[-20   3  -1   1   0  -4  -2   2 -16   5 -16  -2  10   3  -6   9   2  -4
   2   6  14  -1   1  -4   6   1   4  -5  -1   4   6  -9 -11  -7   1] => q339
[-11   9 -11   3   7   1   4  -1  17  -9  -4  -9   1  -3   3   0  -3   4
  -1  11  10  11   1  -3  -2  21   0   9  -3  15  18  -1  -4   6   5] => q798
[ -3  11  23   3  11   4 -17 -18  -6  17  17   5   4  14  17   1  -8  -3
  22  13  34   4   8  -4 -11   8  -4  -9   9  31  36  14   7 -23   7] => q217
[-10  -3   6  -6  21   0  -8 -27 -16  -6  12 -27  -4  11  11   8 -13 -17
  23  15  15   2  -3 -13   4   1  -3 -15  10  -3  24 -13 -17  -8   1] => q577
[  0  13   8   3   7   7 -24   4 -14  12  -2  14   1  19  12  10   0 -11
   7   4  21  -3  20   2   1  -7   8  -3   3  35   5   1  15 -15  -7] => q376
[ -2   7 -21   1  22 -15   1   3  -1  -4  -8 -12  10  14   6   3  10  25
  -8  -3  17  -6   4   0 -17  -8  13   0  -4  10   8   7   1  -3  -1] => q217
[-14  15 -18  11  28 -12  -1   2  -5 -24  18  -6   8   0  17  13   6   7
  -5  -4   9 -16  13  17 -15  18   5  14  -7  -2  -3  17   2   5  -1] => q217
[-35  15  81 -36 -27  19  27 -41   2  16  34  25 -18  -2  23  62 -27  11
  -4  13 -27   4 -36 -24  26  37  -7  30 -15 -49 -33 -31 -43   4  32] => q339
[  2   6  22   3   2   1  -9   5  -7  15 -13  10   0  18 -12  -9   5   6
  -5 -10   2 -12   9  -5  -6  17 -19 -15   0  42   9  -1  -3 -10  16] => q889
[-13   3   2 -14 -12  10 -14   8  -2   0 -23  -3   3 -19 -15  13   4  -5
  11   8  -6   2   5  11  -2   9   7 -11   6  -1   2   1  -4 -11   5] => q798
[-26  19 -29   2  -6  -3   0   9   8 -16 -27   0   3   9 -10   8  12  13
   0   8  13  15  10  18 -11  25  -4 -10   4  17  11  12  13 -24  10] => q798
[  2 -13   7 -13  38   6  -7  -2   9 -11 -60   0   1  16 -12  -5 -13   3
  -6  -1  26 -13  15  -6   3 -27 -27  12  -1  39  37 -22 -13 -12   5] => q798
[-32 -10  -8   0   4   3  -2 -63  21  -7   7 -47  18 -26  29   0   9  -3
  -8  29  14 -27 -16 -29 -27 -30  42  26  -7 -43  22  22  31   5   6] => q339
[  2  -8   2 -15  32   1 -22   6  14  -1 -13  -6  -2   1   7   9  12  10
  -2 -23  37 -17  10  -8  -8 -34  10  -7  -4  34  16  -3  15 -22  -3] => q257
[-12   0   9   0  -6  10  -7   7 -12   5 -19   0   0  19  -9   4   6  -3
   2  -1  10   3   8  -9   7   3  -7 -12   4  -1   6 -15  -1  -3   6] => q369
[-15   2   1  -1   7  27  -4   2  -3  15 -15  -6 -11  18  -9  11  15  11
   7   4  11   5   1  17   2  -3  -9 -20  -3   5  11 -22   9 -11   5] => q889
[  5  13   6  20 -18 -41 -19  -5 -40  -2  45  -5  12   4  -9   6 -20 -13
  15  10  -9   0   8  10  -1  34  -8   4   3 -10  -8  48 -25  -3  -1] => q830
[-24   2 -21   3  -7  -3   5   9 -22  -5  -6  22  -4  12 -18   9 -16  23
   5  -5  19 -18  -8 -19   7  -1 -13   4  12  29 -11  -7   0  -5   0] => q376
[  3   6   1  -9  -4  -4  -2  -2  -8   6 -19   2   4  10  -7   0  -5 -24
   4  17   8   9   2  -1  18   6   6   6   6  -8   1 -12 -12 -20   4] => q907
[-33  17 -23  25 -14 -13  12 -15  -1  -1  50  -9  -1   1  -6  -2 -13  30
  17   3   6  -6 -31   9   5  -3 -15 -10  -1 -33 -14  20   3   9   0] => q798
[ 49  -1 -46 -19  25 -32 -25   9 -15 -23 -53  -8  11  -8 -16   0  -8  -3
   2  -5   6   7  39   1  -1   4  12  20  12 -10  -6  27  -5 -16  -3] => q369
[ -6   2   4  11  18 -15  -4  -6  -6  -8   2  -3   2   5  10   6   1  -6
  -9 -14  23 -16  18   4  -2   3  -6  16  -5  21  -3  18   3  -1   9] => q369
[ -3   2 -12   4   3 -10   3   8  -4 -13  -2   5  -2  11  -6   7  -4  14
  -7   9   8   9  -1   6 -14   0  -6   3   2  10   2   8   2  -3  -1] => q830
[ 21  -9 -20  -4  37 -11  -8  13  23 -27 -18  39   9  20  21   5   5 -10
  -4 -49  77  13  40  24   4 -65  10  -1   1  40  -5  13  32 -20 -13] => q257
[-11   5 -14  -4   5 -18 -15 -11 -14   5 -10 -14  11   4   6  -2  -6   3
   5   6  11  -3  10  -5   2  -5   9  -4   0   8   3  14 -19 -19   7] => q339
[ -7   7 -20   5  -5 -12   0 -13  10  -7   2 -15   0   6  -3  -6   9  15
   2   0  11  10  -4 -14 -11   9  -1  -9   0   0  18  15  13 -15   3] => q257
[  1   1  -3  -1  11  -2  -3   7 -20  -7 -15   4   1   7  -2  -3  -6  -2
   2  -1  -1   6   2  -1   7   2  -5  -1   7   5   8 -16  -3  -9  -2] => q577
[ -7  11 -25   1   7 -19   5   0   5 -10 -16  -9   4   2  -2   6  11 -10
  -7 -12  11  -3  10  16 -19   7   7  -4  -7   5   2  21  -4 -28   7] => q257
[  3   3  45 -15  23  -2 -15  -6  -8  21  28 -15  14   6  -1  26  -6  11
   1 -20  30 -34  -5  -8   3  29   9  16 -16  22  14   0  -8 -16  16] => q830
[ 27   7   9  14  -3 -25 -17   2 -59  20  48   0  -9  -6 -25  15 -15 -19
  35  20   7 -17 -23 -42  -5  11  16  -7  -3  15 -45  23   3  37 -15] => q376
[-23  -6 -37   9  39 -10 -14   4  17  -1  -4  22   5   9  28   3  11   2
  -4 -18  52  -2  28  22  -4 -59  28   4  12  39  12  20  16 -24  13] => q369
[ 14  20   4  -6  30  19  -6  24  -8  18 -20 -10   5  45   0  12   8   4
  -5  13   4  -5   4 -10 -16   7  14  -8 -13 -20  17 -33  -3   7 -11] => q217
[-15   7 -26  26   0 -21   5  -4   2  -2  22   6   8   8  10 -14   1 -23
  10  23  30  21 -11  13   8 -14  -4  -7  11  10   4   8 -21 -15   8] => q830
[-13  11 -28  -1  21 -10  21  14  -8   3 -32  -6   2   7  11   1  -1 -15
  -6 -13  17   4  -3  38  11 -10   4  11 -14   1  -8 -18 -36 -29  14] => q577
[ 62  13  32 -27  10   2 -40 -17 -14  17 -19  17  21  -3   9 -10 -11 -30
  -1  -3 -22 -21  28  -3   6 -12  19  30   0 -60  -7  12  16 -44 -10] => q257
[ -6   1   6   9   3   9  -8   3 -11  13  -5  15  -4   9  -8  -2   1 -10
   4   3   3  -2   2  10   5  -5 -10  -9   3  10  -1  -4   7 -14   6] => q889
[ -6  -1 -12   6   5 -18  -4  -1  13 -17   0 -10  11  -1  -7  -6   2  15
   4   2  22   0  -4 -17   3  -5  -6   1   5   9  17   3   2  10  -6] => q798
[  2   7  -9   6  12  -4  -5   1   4  -4   4   4  -3  -9   7   5   3  -6
  -7  -2  13   0   3   5  -1  -4   4   5  -1   7  -1   7  18 -14  -7] => q257
[-21  26 -15  26   1 -10  12   0  -8   3  38  -9   2  41  12   4  -5  15
  -8  16  22  22 -13  -4   8  40  -3   0 -11  15  -1   0   0   2   9] => q830
[-18 -10  26  -5  -3  -2  -5  -9  -4   2  -8   1  -9  24 -17   3   3  13
   4  -7   7 -12   0  -9  -2 -11 -16  -4  -5  22  14   1   1  -9  17] => q907
[-10   5 -12   6  15  15   8  -5   5   5  -8  11  13  -4  12  -6  -5 -16
  -2  11  17   3  -7  -2   3  -7  20   9   3  -6   7  -9   0   1   9] => q217
[-10  -4 -13   1   5 -15  -4   6  -2  -1  -9  -8   3   3  -1   7   2  23
  -2  -5  20   2   6  -8 -10  -9   9   2  -7  21  10  11   9  -3  -2] => q339
[-17   4   2  21   5  -6   7   2  -1  23  23   1   2   1   4   1   4 -13
  -1  -7  41 -19 -12   9  -2 -15   1 -17   5  41  -6   4   4  -5   1] => q889
[-17  -6   5   2   6 -13   8 -10   7 -18   7  -8   3 -25   3   6   0 -15
  -3 -12  20 -13 -13  -9   1   7  -3  15 -10   4   3   5   2  -9   2] => q257
[-32  -8  -5   2  -2  -1  -2  20 -26 -29 -23   9 -22   8 -13  10  10  24
  -1   9  -2  16   4 -13  -9  11 -19 -12   1  29  -2 -11  25   3  -6] => q369
[-34   3  -9 -16  -5 -19  10   6 -13   7 -31  -2  17   9  -9  20  11  17
  -3   3  31 -21 -27 -27   2 -27  25   7 -12 -26 -14 -21 -26  -3   9] => q339
[ 31   7  12  21  39 -15 -15  13 -50  29  37  54 -23   3  -5  65 -32 -48
  -1  29 -25   4  29  20  18   7  14  59   7  20 -27  20 -14   1  -8] => q376
[ 16  13  13   2   0   1 -23   8 -28  19 -36   5   6  12  -3  -4   8 -30
  12  32  17  10   4  -6   6   4  -1   4  -1   8   2  -3   1 -30   9] => q217
[ -2   4 -12   2  15 -25   0   3  -5  -9   4 -14   1  16  -9   5   1   7
   1   6  23  -3   2 -13   0  13   5  11  -3  13  14   2  -2   3  -2] => q907
[ 20   9  18   2   8 -16 -13   4   1 -23 -15  26   6  16  -1  -5 -17   5
 -20  10 -14  11  22 -23   7  34 -20  23   9  28  14   4  18  -8  -7] => q798
[-27   2  24   1  -1 -23   5   9 -15  -2   8 -13   4   4   4  25  13  10
   1  -8  34 -15 -10  -7  -9  11  -2   1 -14  34   2   3 -11  -8   3] => q217
[ 78   6  14 -14  59 -25 -42  22 -15  23   0 -30 -17 -49  14  43  15 -10
   6  12  13  -2  55  45 -18  -1  12  16   1  67   5  21 -11  -5 -40] => q339
[ 11  38  -2 -17  43  12  -6  15  -9  15 -20  15   8  -7   4  35  18  23
 -27 -11 -21 -18   7  33 -11  23  36   6  -1  -3  -9 -18   9  -2   8] => q577
[-32   3 -11  17  -5 -19  11  -8  -4   1  11 -12  12 -10   6   8  12   5
  -2   5  22  -3  -9   2  -8  -9  13  -4  -4   5   4  10   2   5  -4] => q339
[-17  12   0   8  -5   6   2   0  -1  17   3   8  -1  11   7  -3   2  -1
  -7 -11  11   3  -3   5  14   1  -1   0  -9  11  -4  -4  -2 -23  12] => q257
[ 49  31  68  24   0  -7  20 -13  -4  27  56  -4  -8  55  39 -47 -27 -31
  -4 -24  19   3  30 -18  -3  91 -47   2 -28 114   8   5  15 -34  -8] => q376
[ -9  -4   6 -13   5   6 -11  -3 -14   7 -16   8  -6   5  -9   6  -5 -10
  10  18   2   7   9  -2   2  -7  11   1   7  11  15  -6  -5  -8   4] => q907
[-14  -1  -8 -11  12  -5  -5  18 -16   1 -40  26   4 -12  -7   7  -5 -12
   6   6  15 -12  -3   6  -1 -31   4   3   1   3  -9 -11 -18 -18   4] => q339
[ 23   0  42  25  31 -11   3  -7   1 -21  33   5 -12  35  -6   8 -32 -36
   4 -18  15 -36   8 -14 -27  40 -51  10 -16  33  18  22  39 -19 -11] => q376
[-16   0   7   2  16  -3   4   1  -2 -18  -2 -14   1  10   2  10   8  20
  -2  -6  24 -16  -8  -8 -19   2  -9  -3 -13  14  10  -1  14   7  -3] => q217
[-15  21  -9  21  17 -40 -18  24  15   4   5   3  23  11  21  -5  25  34
 -35 -36   8 -13  12  53 -14 -37  11 -20 -10  45  -3  32 -15  -5   8] => q830
[-13   3  -9  -7  11 -12   1  -1   0  -6   1  -2  -4  18  -8  24   7  14
  -3  10  13  -4  10  -1  -8  -5   8   0  14  13  16  -2  -5  -1  -4] => q907
[  5  30 -28  -6  28   9   1  -7 -29   8 -12 -16  13   7  16   4 -14 -40
  16  53  30  14 -18 -22  -5  25  42  -7  -1 -21  -5 -20  -3   6 -12] => q217
[-18  -1  13   5   4   6   0   5  -3  22   3  -3  -5   2   1   2  11  10
  -3 -14  20  -6  -4  -2   3 -11   2 -16  -2  34   0  -9  -2   6  11] => q369
[  1  13 -11   1  14   9  -1   4   7  13  -9  10  10   7  20  -9   4  11
   3   2  40  16  13   7   6  -6   7  -5  10  41  21 -12  -4  -9   2] => q217
[ -7   7 -15  10  12 -30  12  -1  -3 -16  -2   0  16   4  -7   1  -9   7
  -8  -2  16  -3   3  -4   6   8  -4  16   0  13   9   5 -21  14  -4] => q798
[ 17  22  13 -14   7   2 -10  13  -6  14 -35  22  14  40 -10   9  10   5
 -13   6   8   0   6   5   7   9  -3   3   0  -6  -3 -20 -13 -34  18] => q830
[-15   5  13   4  16   1  -2  -3   0   0   3  19   6 -14   5   7  -8 -11
   2  11  18   1  -4   3  11  -7   2   1   9  26  12 -10   0   4  -6] => q798
[ -6  12  27   6 -26  13 -12  25  -8   1  -3  24 -15  12   4   7   3  -7
   2  11  10  19   9  21   1  21 -30   5  -5  27 -12   4   9 -28  14] => q830
[ -8   9  -6 -10   9   8  -1  11  -9  15 -12  11  -8  16 -10   9   1   5
   2   8  11   7  -7   2   4  -6  18  -8  -2  12  -6 -15   8  -6   6] => q907
[  2   3  24  -5   5   0 -20 -26 -12   2   7 -20  -2   9  11  13  -4   3
  15  21  12   4   4 -11  -6   8  -6   0   2   0  20  12  10 -16   0] => q217
[-22   2  -3  -3   3  -6   2  10  20  -9   1  -8  -6   8   6   8  11  31
  -3 -10  27   1   0  -7 -13  -3   0  -5  -9  44   8   4   7   3   6] => q798
[-14   4  -1  -8 -15 -10  12 -11  -2   6 -19   5  12 -11  -3   6   5   0
  -7 -12  29 -13 -10  -1   1 -21  10   8   1  -7  -3   0  -9 -15   2] => q257
